Below are the code and all the weights of a small trained network. Each question names an input and a target symbol and asks about switching units off, where a switched-off unit gives its printed mean instead of its output.

import numpy as np


def w(rows, s, z=0):
    codes = np.array(rows[::2]) - 128.0
    scale = np.full(codes.shape[1], s)
    scale[-1] = z or s
    return codes * scale


def norm(h):
    return h / np.sqrt((h * h).mean(-1, keepdims=True) + 1e-5)


def f(y):
    return np.maximum(y, 0)


def softmax(a):
    e = np.exp(a - a.max(-1, keepdims=True))
    return e / e.sum(-1, keepdims=True)


def log_softmax(a):
    a = a - a.max(-1, keepdims=True)
    return a - np.log(np.exp(a).sum(-1, keepdims=True))


def net(x, mask):
    ids = ['ΠΣΩβγζλμφ'.index(c) for c in x.split()]
    T = len(ids)
    res = E[ids] + P[:T]
    u = 0
    for l in range(2):
        r = norm(res)
        for j in range(2):
            rows = slice(2 * j, 2 * j + 2)
            q, k, v = (r @ M[l][rows].T for M in (Q, K, V))
            z = softmax(np.where(np.tri(T) > 0, q @ k.T / 2**0.5, -1e9)) @ v
            o = O[l][rows]
            res = res + np.where(mask[u + j], z, o[:, -1]) @ o[:, :-1]
        u += 2
        y = f(norm(res) @ A[l][:, :-1].T + A[l][:, -1])
        res = res + np.where(mask[u : u + 8], y, B[l][:, -1]) @ B[l][:, :-1]
        u += 8
    return log_softmax(norm(res)[-1] @ U[:, :-1].T + U[:, -1])


Q, K, V, O, A, B = {}, {}, {}, {}, {}, {}
E = w([
[173,107,202,62,109,209,69],'Π',
[95,177,81,138,88,73,253],'Σ',
[191,173,206,164,108,145,196],'Ω',
[98,81,183,187,112,63,83],'β',
[217,76,151,47,114,100,131],'γ',
[66,109,218,109,145,132,177],'ζ',
[155,51,143,22,156,151,164],'λ',
[173,96,32,133,132,183,99],'μ',
[79,221,137,39,30,157,115],'φ',
],0.00074)
P = w([
[161,233,108,103,254,71,95],'0',
[149,171,137,91,196,113,116],'1',
[137,133,136,93,163,135,132],'2',
[124,107,129,101,139,151,140],'3',
[115,88,120,111,113,167,144],'4',
[105,68,107,130,73,175,144],'5',
[106,66,96,149,50,174,136],'6',
],0.00084)
Q[0] = w([
[118,219,109,205,168,68,54],'L0H1',
[202,55,135,35,111,160,174],'L0H1',
[151,89,173,78,113,124,177],'L0H2',
[128,253,131,198,228,14,52],'L0H2',
],0.0048)
K[0] = w([
[149,201,155,92,240,93,112],'L0H1',
[59,88,113,168,47,187,142],'L0H1',
[138,122,152,181,20,175,178],'L0H2',
[139,186,140,104,253,78,113],'L0H2',
],0.0045)
V[0] = w([
[92,134,127,56,103,208,243],'L0H1',
[253,139,78,117,167,248,144],'L0H1',
[231,133,104,124,46,91,88],'L0H2',
[126,75,77,40,186,80,41],'L0H2',
],0.0011)
O[0] = w([
[155,178,160,174,125,50,100,246],'L0H1',
[200,177,122,186,157,177,105,254],'L0H1',
[150,57,117,178,248,161,130,126],'L0H2',
[27,119,106,188,107,138,56,162],'L0H2',
],0.0016,0.00054)
A[0] = w([
[121,160,123,68,84,102,144,71],'L0N1',
[180,199,141,186,118,99,168,212],'L0N2',
[206,92,130,39,113,164,64,226],'L0N3',
[136,116,141,117,157,30,154,64],'L0N4',
[21,156,166,121,117,140,184,169],'L0N5',
[217,53,54,65,121,83,97,252],'L0N6',
[172,219,93,82,141,136,101,74],'L0N7',
[214,101,8,122,156,118,96,188],'L0N8',
],0.0012,0.00041)
B[0] = w([
[114,150,90,176,97,101,115,156],'L0N1',
[131,3,86,121,149,100,77,190],'L0N2',
[48,165,179,178,95,83,160,252],'L0N3',
[128,180,131,158,93,140,134,149],'L0N4',
[146,125,162,234,172,150,135,180],'L0N5',
[27,193,197,200,138,137,161,216],'L0N6',
[49,110,202,137,132,123,187,183],'L0N7',
[61,137,199,156,137,180,179,186],'L0N8',
],0.0012)
Q[1] = w([
[167,196,83,24,187,123,118],'L1H1',
[88,99,156,163,159,56,90],'L1H1',
[233,171,11,80,195,63,53],'L1H2',
[233,187,2,61,187,36,27],'L1H2',
],0.006)
K[1] = w([
[118,231,172,115,227,88,115],'L1H1',
[62,1,82,113,86,75,68],'L1H1',
[127,172,146,114,224,81,116],'L1H2',
[107,170,140,101,221,87,114],'L1H2',
],0.0043)
V[1] = w([
[82,106,107,37,168,207,133],'L1H1',
[152,181,171,246,109,86,41],'L1H1',
[122,253,11,144,193,84,143],'L1H2',
[179,138,94,77,24,183,35],'L1H2',
],0.0015)
O[1] = w([
[167,151,148,195,82,94,132,111],'L1H1',
[115,88,34,2,119,174,131,186],'L1H1',
[112,77,160,143,44,161,168,61],'L1H2',
[94,169,220,84,146,138,156,2],'L1H2',
],0.0021,0.0012)
A[1] = w([
[149,170,196,93,183,179,55,2],'L1N1',
[137,129,95,168,145,116,87,145],'L1N2',
[121,191,111,143,122,58,111,143],'L1N3',
[144,90,121,141,47,123,134,191],'L1N4',
[253,109,151,90,179,117,203,2],'L1N5',
[142,146,174,139,119,188,133,159],'L1N6',
[88,142,126,132,131,93,179,175],'L1N7',
[165,203,91,105,59,133,142,236],'L1N8',
],0.0023,0.00077)
B[1] = w([
[222,241,77,167,229,45,128,181],'L1N1',
[88,124,235,130,112,66,151,178],'L1N2',
[188,101,93,124,47,214,106,167],'L1N3',
[156,161,79,114,204,96,192,177],'L1N4',
[217,5,237,71,145,247,131,248],'L1N5',
[86,170,44,114,118,172,109,196],'L1N6',
[185,149,94,93,91,131,87,205],'L1N7',
[78,108,253,103,191,69,183,204],'L1N8',
],0.0016,0.0014)
U = w([
[185,237,91,124,220,107,72,253],'Π',
[155,113,56,131,112,47,255,178],'Σ',
[215,57,195,74,166,210,149,198],'Ω',
[69,54,46,24,170,100,60,114],'β',
[60,66,189,184,204,34,88,118],'γ',
[192,129,51,80,16,135,61,25],'ζ',
[169,142,190,236,43,99,74,44],'λ',
[57,130,59,205,144,245,150,76],'μ',
[43,205,217,47,65,131,155,91],'φ',
],0.0061,0.00062)

Each question gives the input, a string of symbols that net reads in full, and the target symbol t.
The units are the heads (2 rows each of Q, K, V and O) and the neurons (one row each of A and B). Each row of codes is followed by its name. A weight is (code - 128) times the scale printed after its matrix; where a second scale follows, it is the last column's (O, A, B and U).
mask holds one flag per unit, layer by layer, with each layer's heads first. A switched-off unit (its flag False) gives its mean, the last column of its rows in O or B, instead of its output. The means were averaged over made-up inputs and are rounded, as every weight is.
A unit's drop is (log p(t) with every unit on - log p(t) with that unit switched off) / (log p(t) with every unit on - log p(t) with every unit switched off).
The circuit of an input: a set's keep is (log p(t) with only the set's units on - log p(t) with every unit switched off) / (log p(t) with every unit on - log p(t) with every unit switched off). Starting from the 12 units with the biggest drops (on a tie, the unit counted first), units are removed one at a time, each time the one whose removal leaves the highest keep (on an exact tie, the one counted first), for as long as the keep stays at least 0.8.
units of the circuit, in order: the units of the circuit, biggest drop first
k most important neurons: the k neurons with the biggest drops, biggest first
heads that matter: for each layer, one digit per head in row order, 1 if its drop is at least 0.15 and else 0, layers parted by /
input Ω Σ Π Π Σ ζ, target Σ: heads that matter : 11 / 00
input Ω λ γ ζ Ω Π, target Π: units of the circuit, in order : L1N1; L1H2
input Ω γ β, target β: units of the circuit, in order : L1H1
input γ ζ γ, target ζ: heads that matter : 01 / 01
input Ω Π Ω Ω Ω Σ γ, target Σ: units of the circuit, in order : L1N5; L1N4
input γ Ω Ω μ γ φ γ, target φ: heads that matter : 00 / 01
input λ Ω ζ ζ, target ζ: heads that matter : 11 / 01
input γ φ μ ζ, target μ: 2 most important neurons : L0N5; L1N5
input Π β ζ Ω Σ Ω ζ, target Ω: units of the circuit, in order : L0H2; L1H2; L0N3
input λ γ Σ Ω γ β ζ, target β: heads that matter : 10 / 01
input φ Π φ λ Ω λ γ, target λ: heads that matter : 01 / 01
input Π γ μ ζ β ζ, target β: heads that matter : 11 / 01
input Ω Σ ζ μ, target μ: heads that matter : 00 / 00
input Σ β λ λ, target λ: heads that matter : 11 / 11
input Π Π Π γ γ Σ λ, target Σ: 3 most important neurons : L0N6; L1N5; L1N4
input Σ Ω β γ, target β: heads that matter : 00 / 01
input Π φ λ, target φ: heads that matter : 01 / 11
input μ λ ζ, target λ: 3 most important neurons : L0N5; L1N5; L1N8
input φ λ Ω λ γ, target λ: heads that matter : 00 / 01
input Π Ω ζ γ, target ζ: 2 most important neurons : L0N3; L0N6
input Π φ ζ, target φ: most important neuron : L1N5
input γ Σ γ, target Σ: 2 most important neurons : L0N6; L1N5
input ζ Π λ Ω ζ λ ζ, target λ: 2 most important neurons : L0N5; L1N5
